Below is a small trained network, with its code and all its weights. Each question gives an input and a target symbol and asks what happens when units are switched off, that is, made to give their printed mean instead of their output.

import numpy as np


def w(rows, s, z=0):
    codes = np.array(rows[::2]) - 128.0
    scale = np.full(codes.shape[1], s)
    scale[-1] = z or s
    return codes * scale


def norm(h):
    return h / np.sqrt((h * h).mean(-1, keepdims=True) + 1e-5)


def f(y):
    return y / 2 * (1 + np.tanh(0.7978845608 * (y + 0.044715 * y**3)))


def softmax(a):
    e = np.exp(a - a.max(-1, keepdims=True))
    return e / e.sum(-1, keepdims=True)


def log_softmax(a):
    a = a - a.max(-1, keepdims=True)
    return a - np.log(np.exp(a).sum(-1, keepdims=True))


def net(x, mask):
    ids = ['ΔΞΠΣβτψ'.index(c) for c in x.split()]
    T = len(ids)
    res = E[ids] + P[:T]
    u = 0
    for l in range(2):
        r = norm(res)
        for j in range(2):
            rows = slice(4 * j, 4 * j + 4)
            q, k, v = (r @ M[l][rows].T for M in (Q, K, V))
            z = softmax(np.where(np.tri(T) > 0, q @ k.T / 4**0.5, -1e9)) @ v
            o = O[l][rows]
            res = res + np.where(mask[u + j], z, o[:, -1]) @ o[:, :-1]
        u += 2
        y = f(norm(res) @ A[l][:, :-1].T + A[l][:, -1])
        res = res + np.where(mask[u : u + 12], y, B[l][:, -1]) @ B[l][:, :-1]
        u += 12
    return log_softmax(norm(res)[-1] @ U[:, :-1].T + U[:, -1])


Q, K, V, O, A, B = {}, {}, {}, {}, {}, {}
E = w([
[90,158,221,209,59,185,85],'Δ',
[130,161,110,183,177,110,131],'Ξ',
[34,38,185,79,90,92,30],'Π',
[85,82,166,155,229,163,62],'Σ',
[30,43,124,101,32,223,227],'β',
[50,252,180,172,66,124,166],'τ',
[21,135,53,225,189,220,223],'ψ',
],0.015)
P = w([
[36,95,153,163,172,207,243],'0',
[103,134,105,103,190,204,164],'1',
[136,120,151,80,155,134,194],'2',
[158,135,102,56,127,133,107],'3',
[160,107,164,64,111,37,173],'4',
[182,148,62,14,89,85,63],'5',
[224,117,181,5,93,2,175],'6',
[158,138,124,72,166,105,64],'7',
],0.0056)
Q[0] = w([
[96,91,156,118,148,53,156],'0.h0',
[37,113,176,112,147,130,114],'0.h0',
[170,85,53,164,152,108,103],'0.h0',
[144,212,107,58,134,107,99],'0.h0',
[73,226,102,85,37,178,89],'0.h1',
[100,138,8,159,89,159,2],'0.h1',
[119,173,114,104,142,120,81],'0.h1',
[68,161,131,116,192,59,125],'0.h1',
],0.0087)
K[0] = w([
[181,90,151,94,150,204,109],'0.h0',
[212,178,43,186,40,20,128],'0.h0',
[59,137,187,75,170,224,196],'0.h0',
[74,114,153,106,165,177,168],'0.h0',
[93,96,154,217,131,108,137],'0.h1',
[115,54,204,216,148,2,191],'0.h1',
[143,134,187,75,54,135,225],'0.h1',
[192,171,114,66,138,68,104],'0.h1',
],0.0077)
V[0] = w([
[155,108,97,132,149,132,138],'0.h0',
[127,98,116,152,141,148,190],'0.h0',
[62,122,153,184,103,162,128],'0.h0',
[166,121,158,219,127,105,129],'0.h0',
[219,209,107,90,122,2,128],'0.h1',
[195,51,128,142,105,88,196],'0.h1',
[136,154,154,73,130,232,154],'0.h1',
[173,86,138,112,225,185,105],'0.h1',
],0.0084)
O[0] = w([
[218,172,126,57,124,151,143,115],'0.h0',
[166,133,152,73,133,58,184,175],'0.h0',
[98,69,143,207,92,51,177,229],'0.h0',
[168,183,145,84,84,147,57,145],'0.h0',
[43,131,129,139,164,177,163,1],'0.h1',
[71,118,142,157,83,91,130,53],'0.h1',
[71,72,119,134,59,52,33,113],'0.h1',
[146,114,3,85,68,129,158,156],'0.h1',
],0.0071,0.0058)
A[0] = w([
[47,143,78,186,178,101,130,162],'0.n0',
[175,132,189,94,203,122,81,40],'0.n1',
[126,143,135,31,139,107,149,138],'0.n2',
[153,202,72,83,107,81,142,61],'0.n3',
[127,154,149,175,31,184,121,85],'0.n4',
[119,50,133,35,223,117,60,156],'0.n5',
[170,70,176,165,209,165,93,133],'0.n6',
[69,51,43,129,220,58,63,3],'0.n7',
[102,213,124,113,198,87,60,159],'0.n8',
[114,163,75,79,64,211,86,114],'0.n9',
[78,73,186,166,84,235,114,196],'0.n10',
[105,130,228,3,94,129,5,147],'0.n11',
],0.0069,0.0046)
B[0] = w([
[129,133,171,133,139,128,207,188],'0.n0',
[69,78,195,103,131,65,98,128],'0.n1',
[123,141,56,142,220,174,152,151],'0.n2',
[106,131,180,178,148,54,131,138],'0.n3',
[240,143,157,114,23,150,111,136],'0.n4',
[110,238,77,94,96,98,76,209],'0.n5',
[187,198,165,30,119,60,61,156],'0.n6',
[184,129,156,123,152,133,1,154],'0.n7',
[155,83,173,178,157,91,216,168],'0.n8',
[182,76,197,177,208,129,145,141],'0.n9',
[147,62,193,26,109,135,144,196],'0.n10',
[48,157,67,130,136,186,196,253],'0.n11',
],0.0066,0.0054)
Q[1] = w([
[178,115,159,177,166,106,165],'1.h0',
[109,115,121,82,81,128,104],'1.h0',
[187,147,113,143,158,76,127],'1.h0',
[77,132,138,112,88,163,146],'1.h0',
[193,148,170,138,116,104,94],'1.h1',
[188,3,96,89,130,167,94],'1.h1',
[169,144,115,144,177,96,114],'1.h1',
[119,100,121,191,84,129,195],'1.h1',
],0.016)
K[1] = w([
[111,206,132,85,185,195,116],'1.h0',
[79,141,113,151,107,80,75],'1.h0',
[128,197,122,80,138,169,196],'1.h0',
[122,99,114,195,170,67,148],'1.h0',
[229,154,150,184,89,81,78],'1.h1',
[134,49,18,111,41,152,144],'1.h1',
[193,178,79,134,146,89,119],'1.h1',
[59,100,186,155,121,99,248],'1.h1',
],0.011)
V[1] = w([
[122,175,121,58,155,77,108],'1.h0',
[1,185,80,201,142,83,116],'1.h0',
[192,91,191,152,172,44,110],'1.h0',
[111,28,60,118,222,64,137],'1.h0',
[150,103,144,205,37,67,132],'1.h1',
[145,61,143,119,128,145,61],'1.h1',
[87,73,196,135,175,91,147],'1.h1',
[232,103,41,200,157,101,138],'1.h1',
],0.0092)
O[1] = w([
[82,101,104,136,112,183,14,147],'1.h0',
[98,215,126,117,165,195,132,172],'1.h0',
[86,120,85,243,139,56,152,253],'1.h0',
[123,2,95,139,199,161,124,232],'1.h0',
[122,222,122,100,199,241,123,187],'1.h1',
[152,109,107,134,240,173,240,42],'1.h1',
[159,27,34,173,171,182,48,196],'1.h1',
[137,103,193,138,193,143,142,148],'1.h1',
],0.0079,0.0047)
A[1] = w([
[66,121,58,99,146,107,54,164],'1.n0',
[64,248,172,109,137,133,124,66],'1.n1',
[108,110,37,127,237,117,172,130],'1.n2',
[176,94,54,163,175,128,97,117],'1.n3',
[71,244,88,145,183,163,101,136],'1.n4',
[84,101,105,245,190,81,215,2],'1.n5',
[193,63,100,136,161,102,50,97],'1.n6',
[99,51,99,130,61,163,93,186],'1.n7',
[86,190,68,23,175,106,113,35],'1.n8',
[192,103,142,143,206,171,94,88],'1.n9',
[129,66,149,133,189,90,116,132],'1.n10',
[165,108,164,219,102,213,90,105],'1.n11',
],0.011,0.0067)
B[1] = w([
[208,137,2,190,125,72,91,222],'1.n0',
[57,125,100,155,134,178,100,160],'1.n1',
[150,190,115,161,210,123,143,254],'1.n2',
[90,153,123,159,127,93,121,197],'1.n3',
[48,17,104,123,145,122,162,188],'1.n4',
[166,66,91,178,200,239,212,237],'1.n5',
[66,85,150,80,88,117,134,184],'1.n6',
[98,180,182,127,67,77,76,229],'1.n7',
[127,72,172,133,234,65,146,158],'1.n8',
[138,161,98,57,31,134,93,189],'1.n9',
[71,140,93,132,101,141,196,215],'1.n10',
[219,107,120,202,138,127,172,168],'1.n11',
],0.009,0.0084)
U = w([
[231,173,205,177,94,110,116,232],'Δ',
[149,65,122,56,147,214,52,170],'Ξ',
[173,115,19,138,99,54,76,128],'Π',
[148,205,109,39,139,137,171,85],'Σ',
[124,23,180,64,78,86,204,162],'β',
[2,182,183,139,148,150,107,4],'τ',
[173,67,103,167,237,151,198,128],'ψ',
],0.0092,0.003)

Each question gives the input, a string of symbols that net reads in full, and the target symbol t.
The units are the heads (4 rows each of Q, K, V and O) and the neurons (one row each of A and B). Each row of codes is followed by its name. A weight is (code - 128) times the scale printed after its matrix; where a second scale follows, it is the last column's (O, A, B and U).
mask holds one flag per unit, layer by layer, with each layer's heads first. A switched-off unit (its flag False) gives its mean, the last column of its rows in O or B, instead of its output. The means were averaged over made-up inputs and are rounded, as every weight is.
A unit's drop is (log p(t) with every unit on - log p(t) with that unit switched off) / (log p(t) with every unit on - log p(t) with every unit switched off).
The circuit of an input: a set's keep is (log p(t) with only the set's units on - log p(t) with every unit switched off) / (log p(t) with every unit on - log p(t) with every unit switched off). Starting from the 12 units with the biggest drops (on a tie, the unit counted first), units are removed one at a time, each time the one whose removal leaves the highest keep (on an exact tie, the one counted first), for as long as the keep stays at least 0.8.
units of the circuit, in order: the units of the circuit, biggest drop first
top k neurons: the k neurons with the biggest drops, biggest first
k most important neurons of layer l: the k neurons of layer l with the biggest drops, biggest first
which heads matter: for each layer, one digit per head in row order, 1 if its drop is at least 0.15 and else 0, layers parted by /
input Σ τ Π Ξ Ξ Ξ Ξ Σ, target τ: units of the circuit, in order	(0.h1, 0.n6, 1.n5)
input τ Ξ β Ξ Ξ β, target ψ: units of the circuit, in order	(1.h0, 0.n9, 0.n5, 0.h0)
input Ξ Σ Ξ, target Π: top 3 neurons	(0.n5, 0.n3, 0.n11)
input β Π τ Δ Σ Π Π β, target Ξ: units of the circuit, in order	(1.h0, 0.n11, 0.n5)
input Ξ ψ Ξ Ξ Σ Ξ Δ Ξ, target Δ: which heads matter	10 / 11
input Ξ Δ Π β Ξ Δ β, target ψ: which heads matter	00 / 11
input Δ Π ψ Π Π τ Ξ Δ, target Ξ: units of the circuit, in order	(0.n10, 0.h0)
input Ξ Ξ τ Π Ξ Ξ Ξ β, target β: which heads matter	11 / 01
input Ξ Δ β Ξ, target Δ: which heads matter	00 / 10
input β τ Δ, target Δ: units of the circuit, in order	(0.n4)
input ψ Π Δ Δ Δ Ξ Δ, target ψ: units of the circuit, in order	(1.h1, 1.n11, 1.n4)
input β Σ Π ψ β, target Π: top 2 neurons	(1.n5, 1.n7)
input Σ ψ Π τ Ξ τ, target ψ: which heads matter	01 / 01
input Ξ Π Π β Σ, target Π: units of the circuit, in order	(0.n5)
input Σ Ξ Ξ β β Ξ, target β: which heads matter	10 / 10
input Ξ Ξ Ξ Ξ Π τ, target τ: which heads matter	01 / 01
input Ξ ψ Ξ Π τ Ξ Π β, target β: 4 most important neurons of layer 0	(0.n10, 0.n5, 0.n9, 0.n11)
input Π β β Ξ ψ Ξ, target Σ: top 2 neurons	(1.n9, 1.n5)
input Π τ Ξ Σ Π β Ξ τ, target ψ: 2 most important neurons of layer 0	(0.n6, 0.n11)
input Π Ξ Δ, target Δ: which heads matter	00 / 00
input β Ξ Σ Ξ Π Σ Ξ, target Ξ: which heads matter	10 / 11
input Ξ Ξ Σ Σ β Ξ ψ Ξ, target Σ: which heads matter	00 / 10
input Σ Σ Ξ τ, target τ: 3 most important neurons of layer 1	(1.n1, 1.n4, 1.n0)
input Π β Ξ τ Π Ξ, target τ: which heads matter	00 / 10
input Ξ Ξ Π Ξ Ξ β τ Ξ, target β: which heads matter	10 / 11
input β β Δ Ξ Ξ Ξ Δ, target ψ: 4 most important neurons of layer 1	(1.n11, 1.n4, 1.n7, 1.n6)
